Below are the code and all the weights of a small trained network. Each question names an input and a target symbol and asks about switching units off, where a switched-off unit gives its printed mean instead of its output.

import numpy as np


def w(rows, s, z=0):
    codes = np.array(rows[::2]) - 128.0
    scale = np.full(codes.shape[1], s)
    scale[-1] = z or s
    return codes * scale


def f(y):
    return y / 2 * (1 + np.tanh(0.7978845608 * (y + 0.044715 * y**3)))


def softmax(a):
    e = np.exp(a - a.max(-1, keepdims=True))
    return e / e.sum(-1, keepdims=True)


def log_softmax(a):
    a = a - a.max(-1, keepdims=True)
    return a - np.log(np.exp(a).sum(-1, keepdims=True))


def net(x, mask):
    ids = ['ΘΛΣΦΨαγδζηπτ'.index(c) for c in x.split()]
    T = len(ids)
    res = E[ids] + P[:T]
    r = res
    for j in range(2):
        rows = slice(2 * j, 2 * j + 2)
        q, k, v = (r @ M[0][rows].T for M in (Q, K, V))
        z = softmax(np.where(np.tri(T) > 0, q @ k.T / 2**0.5, -1e9)) @ v
        o = O[0][rows]
        res = res + np.where(mask[j], z, o[:, -1]) @ o[:, :-1]
    y = f(res @ A[0][:, :-1].T + A[0][:, -1])
    res = res + np.where(mask[2:6], y, B[0][:, -1]) @ B[0][:, :-1]
    return log_softmax(res[-1] @ U[:, :-1].T + U[:, -1])


Q, K, V, O, A, B = {}, {}, {}, {}, {}, {}
E = w([
[101,31,147,178,189,75,36],'Θ',
[136,154,170,108,192,76,97],'Λ',
[104,84,219,141,204,129,137],'Σ',
[130,93,209,119,105,5,246],'Φ',
[12,162,190,159,170,155,89],'Ψ',
[197,244,63,130,155,139,105],'α',
[169,193,167,135,175,101,118],'γ',
[193,232,150,140,149,146,190],'δ',
[128,162,87,108,191,129,126],'ζ',
[76,78,102,200,116,160,179],'η',
[78,52,142,121,163,127,163],'π',
[207,70,171,77,224,133,178],'τ',
],0.018)
P = w([
[218,188,187,13,27,115,203],'0',
[167,250,143,208,248,86,150],'1',
[63,84,100,184,253,89,182],'2',
[110,149,55,221,229,88,115],'3',
[119,139,16,222,197,102,114],'4',
[106,93,60,235,228,92,125],'5',
[89,61,35,240,232,101,136],'6',
],0.0058)
Q[0] = w([
[76,126,198,69,70,7,125],'head 1',
[98,115,114,251,254,23,164],'head 1',
[26,204,185,27,29,224,171],'head 2',
[43,201,102,180,191,130,121],'head 2',
],0.0064)
K[0] = w([
[168,95,85,152,196,142,154],'head 1',
[156,100,208,1,26,211,83],'head 1',
[86,156,114,187,236,112,155],'head 2',
[60,123,179,149,137,181,60],'head 2',
],0.0095)
V[0] = w([
[73,192,189,128,95,78,105],'head 1',
[76,100,101,65,119,2,68],'head 1',
[180,141,101,128,141,76,29],'head 2',
[123,180,94,22,149,127,130],'head 2',
],0.01)
O[0] = w([
[91,100,255,84,129,88,151,254],'head 1',
[179,196,160,170,152,100,221,198],'head 1',
[53,114,74,89,130,82,165,234],'head 2',
[78,135,76,122,170,168,138,167],'head 2',
],0.016,0.0025)
A[0] = w([
[108,135,162,203,148,83,217,7],'neuron 1',
[144,113,143,144,55,117,147,118],'neuron 2',
[56,178,152,127,145,244,112,238],'neuron 3',
[119,158,124,75,94,122,163,170],'neuron 4',
],0.011,0.0018)
B[0] = w([
[130,128,79,114,103,93,76,253],'neuron 1',
[88,109,143,130,142,254,113,131],'neuron 2',
[172,154,120,109,62,115,207,162],'neuron 3',
[123,158,121,134,169,133,6,141],'neuron 4',
],0.013,0.02)
U = w([
[63,129,131,161,161,96,72,220],'Θ',
[1,207,203,99,194,149,126,89],'Λ',
[83,135,241,111,137,115,168,86],'Σ',
[123,93,147,30,67,151,81,2],'Φ',
[121,171,211,169,71,103,150,184],'Ψ',
[156,140,59,126,156,185,136,65],'α',
[135,171,174,223,208,133,199,122],'γ',
[191,134,103,108,58,63,170,9],'δ',
[35,155,111,94,141,152,213,100],'ζ',
[129,138,167,181,99,175,97,135],'η',
[136,106,198,154,152,138,174,173],'π',
[192,98,99,105,206,118,212,217],'τ',
],0.0071,0.0056)

Each question gives the input, a string of symbols that net reads in full, and the target symbol t.
The units are the heads (2 rows each of Q, K, V and O) and the neurons (one row each of A and B). Each row of codes is followed by its name. A weight is (code - 128) times the scale printed after its matrix; where a second scale follows, it is the last column's (O, A, B and U).
mask holds one flag per unit, heads first, then neurons. A switched-off unit (its flag False) gives its mean, the last column of its rows in O or B, instead of its output. The means were averaged over made-up inputs and are rounded, as every weight is.
A unit's drop is (log p(t) with every unit on - log p(t) with that unit switched off) / (log p(t) with every unit on - log p(t) with every unit switched off).
The circuit of an input: a set's keep is (log p(t) with only the set's units on - log p(t) with every unit switched off) / (log p(t) with every unit on - log p(t) with every unit switched off). Starting from all 6 units, units are removed one at a time, each time the one whose removal leaves the highest keep (on an exact tie, the one counted first), for as long as the keep stays at least 0.8.
circuit, biggest first: the units of the circuit, biggest drop first
unit that matters most: the unit with the biggest drop
top k neurons: the k neurons with the biggest drops, biggest first
which heads matter: for each layer, one digit per head in row order, 1 if its drop is at least 0.15 and else 0, layers parted by /
drop of u: that unit's drop, to one decimal
input Θ Ψ δ π Ψ Σ, target δ: which heads matter -> 11
input Θ Σ Ψ π Ψ, target Ψ: circuit, biggest first -> (head 2; neuron 3)
input Θ η Σ α α τ Θ, target δ: which heads matter -> 11
input Λ Θ Θ δ γ η δ, target Θ: circuit, biggest first -> (neuron 1; neuron 4; neuron 3; head 1)
input τ Λ π, target α: circuit, biggest first -> (head 1)
input α τ Λ Λ Θ, target ζ: circuit, biggest first -> (head 2; neuron 1)
input η Θ α Λ η η, target η: circuit, biggest first -> (head 2; neuron 1; head 1)
input Λ Θ Λ Λ ζ Θ α, target Θ: which heads matter -> 11
input π Ψ τ τ Λ α, target γ: circuit, biggest first -> (neuron 1; head 2)
input δ Θ τ Θ Λ Σ τ, target Φ: which heads matter -> 10
input Θ δ Θ ζ α η, target δ: which heads matter -> 10
input γ Θ α γ, target Λ: circuit, biggest first -> (head 1; neuron 1; head 2)
input Φ η Θ τ π π Λ, target Ψ: circuit, biggest first -> (head 2; head 1)
input δ Σ Θ Φ Θ, target Φ: which heads matter -> 11
input Θ Θ α α η η Σ, target δ: circuit, biggest first -> (neuron 1; head 1)
input α α Λ α π, target ζ: which heads matter -> 11
input Ψ τ τ, target Σ: which heads matter -> 10
input δ Θ γ Φ Λ, target Φ: circuit, biggest first -> (head 1)
input τ α Θ Θ ζ Θ, target α: circuit, biggest first -> (head 1; head 2)
input δ ζ Σ, target Φ: which heads matter -> 10
input γ τ η Λ Θ Θ δ, target Θ: unit that matters most -> head 2
input τ Θ Ψ τ Θ Φ Λ, target α: which heads matter -> 10
input Θ Θ Θ, target δ: which heads matter -> 11
input Θ Θ δ Ψ ζ, target δ: top 2 neurons -> (neuron 1; neuron 2)
input Λ Λ Φ, target Θ: top 3 neurons -> (neuron 1; neuron 4; neuron 3)
input δ τ τ η δ ζ, target Φ: drop of head 1 -> 1.5
input γ τ Λ, target Λ: unit that matters most -> neuron 1
input Φ π η γ Σ, target Ψ: drop of neuron 1 -> 0.2
input δ τ δ ζ, target Φ: drop of head 1 -> 1.8
